Small tables with named rows and columns. After each table, cells are looked up by row and column.

lifi
         lemi  romarus  sof  fulorez  noraza  buz  met
marofe    0.4      0.4  0.3      0.2     0.4  0.2  0.5
laz       0.3      0.5  0.3      0.3     0.1  0.4  0.4
gutob     0.2      0.2  0.6      0.3     0.3  0.3  0.4
lisela    0.3      0.3  0.2      0.5     0.3  0.4  0.3
liloren   0.4      0.3  0.2      0.2     0.8  0.1  0.1
fira      0.3      0.4  0.3      0.3     0.3  0.5  0.2
konere    0.4      0.3  0.4      0.2     0.3  0.2  0.6

What is the met of konere in lifi?
0.6
What is the noraza of lisela in lifi?
0.3
What is the sof of fira in lifi?
0.3
What is the lemi of marofe in lifi?
0.4
What is the sof of konere in lifi?
0.4
What is the noraza of laz in lifi?
0.1
What is the fulorez of konere in lifi?
0.2
What is the romarus of liloren in lifi?
0.3
What is the met of fira in lifi?
0.2
What is the romarus of laz in lifi?
0.5

nes:
,vifu,ravaz,saditid,tuvizek,luvola,sos,kavo,dad
pel,16,-95,50,53,-11,-35,-10,-25
lamones,-14,29,-41,-4,-13,-93,17,-85
kam,-91,-41,-38,-66,-65,58,-77,-74
nop,-62,41,-89,-18,8,-7,-45,-26
tabat,25,-17,-16,20,-10,-31,-65,-83
guviv,-78,-54,45,-88,16,-56,24,27
redoke,-7,-5,-23,-4,40,-55,-16,-44
givev,21,-35,-92,15,-17,33,-86,40
fuduset,-5,19,-95,49,-41,-93,32,4
kogere,15,37,1,-82,55,-42,46,35
les,-25,-15,-69,-54,-4,18,57,19
par,-69,-89,-31,48,-93,31,21,-61
mupove,-38,8,-51,-52,-53,44,1,-73
ginavi,34,-28,-47,3,-92,19,-31,13

luvola of nop is 8
tuvizek of givev is 15
vifu of pel is 16
vifu of givev is 21
luvola of par is -93
kavo of givev is -86
dad of nop is -26
ravaz of par is -89
vifu of kam is -91
luvola of kam is -65
ravaz of tabat is -17
dad of pel is -25

fumugu.csv
,gifa,sos,dem,tidutet,zamed,goleguv,pona,zuk,sud
tapose,199,236,196,232,172,94,133,145,136
mov,124,224,76,129,249,141,225,92,134
ravale,111,94,97,76,94,195,52,190,236
maveza,115,70,240,227,242,153,44,196,152
patok,206,118,167,53,222,245,179,203,223
duk,82,251,46,141,175,160,227,171,184
gemibiv,80,72,122,132,147,80,231,62,204
mot,127,72,156,194,240,154,90,112,112
vadar,45,253,60,79,185,151,166,72,211
ped,84,225,240,239,182,137,89,109,230
nasus,80,76,94,184,113,248,190,99,150

mot, gifa -> 127
nasus, zuk -> 99
mot, tidutet -> 194
maveza, goleguv -> 153
gemibiv, zuk -> 62
ped, gifa -> 84
vadar, goleguv -> 151
vadar, gifa -> 45
mot, zuk -> 112
ravale, dem -> 97
mot, sud -> 112
nasus, tidutet -> 184
patok, goleguv -> 245
gemibiv, dem -> 122

nuv:
fields: rilaso, gideg, zama
fep: [116, 149, 14]
sim: [171, 40, 48]
botor: [147, 4, 165]
lateb: [211, 163, 80]

zama of botor is 165
rilaso of botor is 147
gideg of botor is 4
rilaso of sim is 171
zama of fep is 14
gideg of sim is 40
zama of lateb is 80
Which row has the largest zama? botor

Table terofe
columns: bam, motira, netu, varu
zeko: [81, 189, 193, 80]
pifin: [108, 208, 161, 47]
nozike: [190, 111, 145, 191]

pifin, bam: 108
nozike, netu: 145
zeko, motira: 189
zeko, netu: 193
pifin, netu: 161
nozike, bam: 190
pifin, motira: 208
nozike, motira: 111
zeko, bam: 81
zeko, varu: 80
nozike, varu: 191
pifin, varu: 47

vusuno:
         busopa  tekiza  rovu  deze   rep
kog        6221    5030  6182  7958  1989
pab        5569    5497  5109  2875  3154
rifedo     6063    6362  4316  3867  7539
gakugi     6063    5257  4555  2737  4901
gek        7247    5099  4757  4827  4579
suge       7330    4838  3074  3942  4900
vip        6840    6281  5345  4718  5275
ror        6453    5345  6485  5301  3053
tum        7756    6434  5890  3292  6195
gisamis    6366    4846  6186  5845  5665
sokagog    6597    5339  6244  4105  5523
zabov      7203    6352  5225  4615  4707
sefe       4872    5152  4095  5226  5232
mas        6933    6331  5455  4785  4927

rovu of gek = 4757
tekiza of vip = 6281
busopa of kog = 6221
tekiza of mas = 6331
rovu of ror = 6485
tekiza of ror = 5345
tekiza of sokagog = 5339
rovu of zabov = 5225
tekiza of gisamis = 4846
rovu of rifedo = 4316
rovu of pab = 5109

Table lod
            piza  luvamep     lafa    zomaf     duf      lus  gubiket      vub
nev       -4.359   -2.155   -4.359  -27.617  23.506   16.032    3.700  -16.300
gim      -31.527   18.231  -31.527  -31.156  28.596   18.576    1.223   -9.712
vibap    -45.778   22.907  -45.778   -3.191  54.245  -29.093   -5.991  -17.080
rab      -17.699    0.806  -17.699  -49.890  30.707   -3.545    3.747  -14.811
vosune   -30.709   30.087  -30.709  -42.425   9.407   30.434   15.518  -12.589
gegivos   -5.696   -5.132   -5.696  -31.795  42.716  -13.896   -7.124   21.994
lan      -67.814  -11.994  -67.814  -35.812   8.068  -13.163   28.553    6.482
vufudil  -29.048   17.716  -29.048  -35.001  37.146   -1.219   24.357  -36.012
fivogad  -13.796  -10.126  -13.796  -67.675   6.369    0.280   18.006  -22.805
sazu     -58.284  -16.892  -58.284  -24.518  11.546   -7.535  -12.977   -6.728
nanudir  -36.088    5.456  -36.088  -24.577  36.365    1.222   24.641    0.311
vufi     -30.065    0.167  -30.065  -60.452  24.410  -23.641  -25.130  -29.597
vuzil      4.337   31.083    4.337  -20.819  15.285   21.383    6.438   27.744

What is the zomaf of vufudil in lod? -35.001
What is the vub of vuzil in lod? 27.744
What is the zomaf of fivogad in lod? -67.675
What is the duf of vufi in lod? 24.410
What is the duf of gim in lod? 28.596
What is the lafa of vufi in lod? -30.065
What is the lus of vibap in lod? -29.093
What is the gubiket of nev in lod? 3.700
What is the lus of vufi in lod? -23.641

lozus:
,fivu,gebep
nufi,-266,852
dunana,381,-226
mepuvis,331,32
tura,199,-349
kelegar,392,745
mefet,-435,-799
pifurem,100,545
sosutib,295,321
lufodim,-349,-253
som,410,-231
vur,-127,-297

What is the fivu of tura in lozus? 199
What is the fivu of nufi in lozus? -266
What is the gebep of nufi in lozus? 852
What is the fivu of vur in lozus? -127
What is the fivu of pifurem in lozus? 100
What is the gebep of mepuvis in lozus? 32

mig:
	dobal	kotivo
tilunan	6.6	6.0
deledu	2.2	6.1
gaku	8.4	4.6
mol	7.3	2.4
kov	3.7	7.6
kuvon	6.1	5.6

kotivo of kuvon: 5.6
dobal of gaku: 8.4
kotivo of tilunan: 6.0
kotivo of gaku: 4.6
dobal of mol: 7.3
dobal of kov: 3.7
dobal of kuvon: 6.1
dobal of tilunan: 6.6
kotivo of kov: 7.6
dobal of deledu: 2.2
kotivo of mol: 2.4
kotivo of deledu: 6.1
Which row has the largest dobal? gaku

gak:
         sipegot   naset
dizufiz     8611   24672
vavutib     2240    4272
venef       8290   23040
mika       16786   42584
kop        33252   73227
ras        25272   24394
baf        18302   -3158
duv        10177   47883
fosulud   -65728   16419
sir         -835    8855
lalim      40029  -24524

sipegot of fosulud = -65728
naset of duv = 47883
naset of vavutib = 4272
naset of venef = 23040
sipegot of kop = 33252
sipegot of venef = 8290

mamogev
|  | ruzi | kamula | ziz | mebi | zas | mobov | famatu | zaze | detu |
|---|---|---|---|---|---|---|---|---|---|
| limez | 109 | 124 | 223 | 233 | 182 | 44 | 85 | 78 | 122 |
| bab | 209 | 205 | 142 | 192 | 146 | 191 | 233 | 158 | 188 |
| metobu | 119 | 174 | 43 | 148 | 222 | 75 | 53 | 106 | 123 |
| zefi | 87 | 124 | 136 | 71 | 84 | 50 | 72 | 174 | 229 |
| vonas | 124 | 61 | 121 | 55 | 78 | 203 | 174 | 114 | 73 |
| fafoder | 42 | 186 | 215 | 94 | 139 | 92 | 145 | 121 | 89 |
| zim | 185 | 88 | 112 | 71 | 61 | 79 | 174 | 49 | 191 |
| vad | 222 | 72 | 173 | 163 | 197 | 211 | 197 | 211 | 104 |
| sinanef | 213 | 208 | 124 | 68 | 211 | 70 | 140 | 202 | 220 |
| maka | 124 | 70 | 122 | 97 | 94 | 45 | 132 | 233 | 134 |
| nugir | 149 | 137 | 44 | 167 | 46 | 189 | 50 | 233 | 118 |

What is the mobov of zim in mamogev?
79
What is the detu of zim in mamogev?
191
What is the famatu of metobu in mamogev?
53
What is the ruzi of vad in mamogev?
222
What is the ziz of zim in mamogev?
112
What is the mebi of fafoder in mamogev?
94
What is the mebi of zefi in mamogev?
71
What is the kamula of zefi in mamogev?
124
What is the ziz of vonas in mamogev?
121
What is the kamula of fafoder in mamogev?
186
What is the detu of fafoder in mamogev?
89
What is the mebi of vad in mamogev?
163
What is the detu of bab in mamogev?
188
What is the detu of zefi in mamogev?
229
What is the ziz of nugir in mamogev?
44
What is the famatu of vad in mamogev?
197
What is the detu of metobu in mamogev?
123
What is the famatu of sinanef in mamogev?
140
Which row has the largest mebi? limez

